Below is a small trained network, with its code and all its weights. Each question gives an input and a class and asks what happens when units are switched off, that is, made to give their printed mean instead of their output.

import numpy as np


def w(rows, s, z=0):
    codes = np.array(rows[::2]) - 128.0
    scale = np.full(codes.shape[1], s)
    scale[-1] = z or s
    return codes * scale


def norm(h):
    return h / np.sqrt((h * h).mean(-1, keepdims=True) + 1e-5)


def f(y):
    return y / 2 * (1 + np.tanh(0.7978845608 * (y + 0.044715 * y**3)))


def log_softmax(a):
    a = a - a.max(-1, keepdims=True)
    return a - np.log(np.exp(a).sum(-1, keepdims=True))


def net(x, mask):
    res = np.array(x, float).reshape(1, 7) / 4 @ E
    u = 0
    for l in range(3):
        y = f(norm(res) @ A[l][:, :-1].T + A[l][:, -1])
        res = res + np.where(mask[u : u + 10], y, B[l][:, -1]) @ B[l][:, :-1]
        u += 10
    return log_softmax(norm(res)[-1] @ U[:, :-1].T + U[:, -1])


A, B = {}, {}
E = w([
[125,130,125,125,129,130,129,125,133,130,133,128],'x0',
[122,133,132,115,128,141,128,120,131,134,137,130],'x1',
[131,129,135,131,123,123,132,126,128,128,128,128],'x2',
[122,110,97,15,134,116,126,66,63,179,1,53],'x3',
[68,52,190,140,83,112,114,208,100,187,180,9],'x4',
[135,130,126,137,125,120,126,132,125,133,124,127],'x5',
[133,187,59,135,26,220,140,215,98,19,109,76],'x6',
],0.0057)
A[0] = w([
[139,96,156,58,151,39,117,35,131,190,59,129,33],'L0N0',
[103,92,145,135,93,178,138,211,109,130,163,8,4],'L0N1',
[118,126,145,215,109,109,152,145,194,147,201,199,172],'L0N2',
[106,3,173,69,113,121,126,202,59,198,150,16,20],'L0N3',
[105,120,185,200,180,84,125,159,192,100,228,191,84],'L0N4',
[91,46,211,124,136,84,110,136,192,199,158,89,14],'L0N5',
[54,65,168,162,65,110,113,166,134,199,184,7,194],'L0N6',
[159,127,104,120,106,216,135,171,126,85,115,117,140],'L0N7',
[95,151,76,93,97,110,168,136,92,138,66,104,34],'L0N8',
[155,114,169,137,186,70,162,58,200,191,110,222,108],'L0N9',
],0.0055,0.0033)
B[0] = w([
[56,132,61,136,148,151,187,148,190,191,118,199,208],'L0N0',
[56,92,187,39,86,116,132,183,189,71,78,188,184],'L0N1',
[163,98,129,146,127,181,38,119,77,3,124,64,232],'L0N2',
[48,226,117,163,89,98,28,53,118,141,118,129,223],'L0N3',
[203,108,184,106,161,174,49,95,92,191,52,80,238],'L0N4',
[209,127,98,221,213,157,178,86,60,174,129,70,203],'L0N5',
[179,99,181,120,183,101,162,182,95,187,182,108,254],'L0N6',
[157,201,130,177,92,108,197,148,97,85,63,99,169],'L0N7',
[218,97,177,41,80,171,96,75,85,152,147,74,149],'L0N8',
[107,93,200,10,80,51,88,176,191,130,108,152,231],'L0N9',
],0.0058,0.0076)
A[1] = w([
[178,75,147,107,149,93,73,115,197,107,162,183,1],'L1N0',
[132,81,195,179,156,125,76,180,84,120,213,109,82],'L1N1',
[105,76,216,48,180,37,103,143,102,158,166,89,100],'L1N2',
[121,24,167,162,131,107,174,237,179,63,198,150,24],'L1N3',
[181,161,48,140,86,205,182,91,95,47,85,128,48],'L1N4',
[131,126,117,133,75,83,184,233,161,124,255,201,36],'L1N5',
[106,195,135,239,124,123,155,198,157,88,216,186,107],'L1N6',
[183,139,91,66,120,140,192,138,70,141,96,80,69],'L1N7',
[77,197,101,206,78,84,197,197,190,113,203,198,87],'L1N8',
[154,107,191,121,117,167,11,182,180,67,72,157,90],'L1N9',
],0.0072,0.0039)
B[1] = w([
[180,89,162,82,162,78,109,128,54,74,143,107,161],'L1N0',
[151,135,87,68,181,151,176,181,186,150,76,176,212],'L1N1',
[149,145,74,192,111,165,129,110,108,68,131,113,255],'L1N2',
[78,177,100,2,207,134,153,144,227,141,173,110,140],'L1N3',
[88,152,67,214,205,125,106,68,155,162,101,141,198],'L1N4',
[136,139,185,99,237,176,145,156,188,129,214,129,129],'L1N5',
[120,156,141,141,84,162,66,156,119,192,211,176,148],'L1N6',
[138,129,153,112,162,89,138,111,164,35,131,99,154],'L1N7',
[209,59,197,145,113,133,78,119,150,184,225,187,139],'L1N8',
[43,148,149,124,84,70,122,74,170,111,185,148,221],'L1N9',
],0.0087,0.0091)
A[2] = w([
[114,129,30,143,142,100,218,100,66,121,72,167,85],'L2N0',
[170,78,101,28,77,133,222,146,163,182,94,227,3],'L2N1',
[171,111,147,227,79,79,71,61,135,111,183,194,69],'L2N2',
[69,178,79,167,146,113,179,128,128,217,176,101,95],'L2N3',
[231,91,167,131,173,197,140,207,114,159,191,97,43],'L2N4',
[125,68,193,89,67,65,108,92,117,112,240,106,130],'L2N5',
[29,115,161,169,78,41,239,148,84,151,124,75,62],'L2N6',
[72,175,147,40,2,182,138,237,113,68,148,77,115],'L2N7',
[65,172,89,143,113,173,97,86,140,131,118,172,88],'L2N8',
[134,115,183,123,33,138,112,166,102,75,88,77,14],'L2N9',
],0.0084,0.0044)
B[2] = w([
[138,111,190,129,124,82,183,168,183,135,149,81,230],'L2N0',
[234,71,221,206,11,217,179,226,154,208,76,188,189],'L2N1',
[108,129,65,56,33,170,94,155,62,130,166,212,255],'L2N2',
[60,81,136,48,108,110,61,49,132,79,211,110,230],'L2N3',
[216,95,227,207,188,254,188,152,101,95,157,83,245],'L2N4',
[161,113,103,65,174,40,170,71,128,86,115,89,237],'L2N5',
[54,116,21,151,25,30,78,47,57,159,75,61,171],'L2N6',
[83,209,116,49,161,121,175,228,139,219,70,238,224],'L2N7',
[177,116,143,237,136,166,167,142,109,119,120,83,204],'L2N8',
[132,151,78,132,48,89,177,168,33,207,41,168,152],'L2N9',
],0.0086,0.0049)
U = w([
[169,79,113,29,92,53,50,49,107,30,165,210,253],'0',
[230,34,214,187,219,232,115,175,50,107,213,44,224],'1',
[219,27,215,147,35,134,210,169,216,216,55,195,100],'2',
[37,41,90,146,95,57,75,36,79,216,187,20,143],'3',
[103,207,44,233,58,222,53,90,139,52,222,241,2],'4',
[63,208,188,53,231,201,160,246,205,173,201,210,115],'5',
[172,187,77,207,182,88,209,40,224,36,39,66,113],'6',
[49,209,52,96,48,100,150,221,30,216,29,149,75],'7',
],0.013,0.0041)

Each question gives the input, the list of numbers given to net, and the class t.
The units are the neurons (one row each of A and B). Each row of codes is followed by its name. A weight is (code - 128) times the scale printed after its matrix; where a second scale follows, it is the last column's (A, B and U).
mask holds one flag per neuron, layer by layer. A switched-off neuron (its flag False) gives its mean, the last column of its row in B, instead of its output. The means were averaged over made-up inputs and are rounded, as every weight is.
A unit's drop is (log p(t) with every unit on - log p(t) with that unit switched off) / (log p(t) with every unit on - log p(t) with every unit switched off).
The circuit of an input: a set's keep is (log p(t) with only the set's units on - log p(t) with every unit switched off) / (log p(t) with every unit on - log p(t) with every unit switched off). Starting from the 12 units with the biggest drops (on a tie, the unit counted first), units are removed one at a time, each time the one whose removal leaves the highest keep (on an exact tie, the one counted first), for as long as the keep stays at least 0.8.
circuit, biggest first: the units of the circuit, biggest drop first
most important unit: the unit with the biggest drop
k most important neurons: the k neurons with the biggest drops, biggest first
k most important neurons of layer l: the k neurons of layer l with the biggest drops, biggest first
drop when u is switched off: that unit's drop, to one decimal
input [-4,-2,2,4,-4,-3,7], class 6: circuit, biggest first : (L1N4)
input [-1,-3,6,6,8,1,1], class 7: 2 most important neurons : (L0N1; L1N4)
input [2,4,6,1,-4,6,8], class 6: circuit, biggest first : (L1N4; L2N0)
input [-3,-7,3,5,-1,6,0], class 2: 2 most important neurons : (L0N0; L0N2)
input [-1,-1,8,1,5,6,2], class 7: 2 most important neurons : (L0N3; L0N1)
input [-5,-1,1,5,-2,-5,0], class 2: 4 most important neurons : (L0N0; L0N2; L0N5; L1N2)
input [5,-3,5,0,7,4,-6], class 1: 3 most important neurons : (L1N9; L0N6; L0N5)
input [1,-6,-5,1,-4,2,-4], class 2: 3 most important neurons : (L0N0; L2N1; L0N2)
input [1,-3,-5,1,2,5,0], class 3: 2 most important neurons of layer 0 : (L0N3; L0N2)
input [-8,-4,7,-1,2,-7,4], class 5: 2 most important neurons of layer 0 : (L0N4; L0N1)
input [-2,-4,7,-4,1,-8,-7], class 1: 2 most important neurons : (L0N5; L0N3)
input [1,4,-7,-3,7,-3,1], class 5: 3 most important neurons : (L0N1; L0N6; L2N7)
input [-8,-6,-8,0,7,-4,-6], class 1: 3 most important neurons : (L1N9; L0N6; L0N5)
input [-1,4,5,1,1,1,-3], class 3: most important neuron : (L0N5)
input [-4,-3,2,-7,1,8,7], class 5: 2 most important neurons of layer 0 : (L0N3; L0N5)
input [1,6,-8,0,6,-8,5], class 5: 3 most important neurons of layer 0 : (L0N4; L0N6; L0N2)
input [3,4,5,-1,8,8,7], class 5: 2 most important neurons : (L0N4; L0N6)
input [3,-4,8,-8,2,-5,2], class 5: 2 most important neurons : (L0N5; L1N9)
input [-5,0,8,-8,0,-1,-3], class 0: 3 most important neurons : (L1N9; L0N6; L0N4)
input [8,-8,-3,-8,-4,-6,-1], class 0: most important unit : L1N9
input [3,-3,4,7,0,-8,3], class 6: drop when L0N9 is switched off : 2.6
input [2,-2,0,6,-3,-7,6], class 6: drop when L1N4 is switched off : 0.5
input [6,-1,0,8,-2,5,7], class 6: drop when L1N4 is switched off : 1.6
input [-6,-4,-2,1,-5,-2,-1], class 2: 2 most important neurons of layer 0 : (L0N2; L0N4)
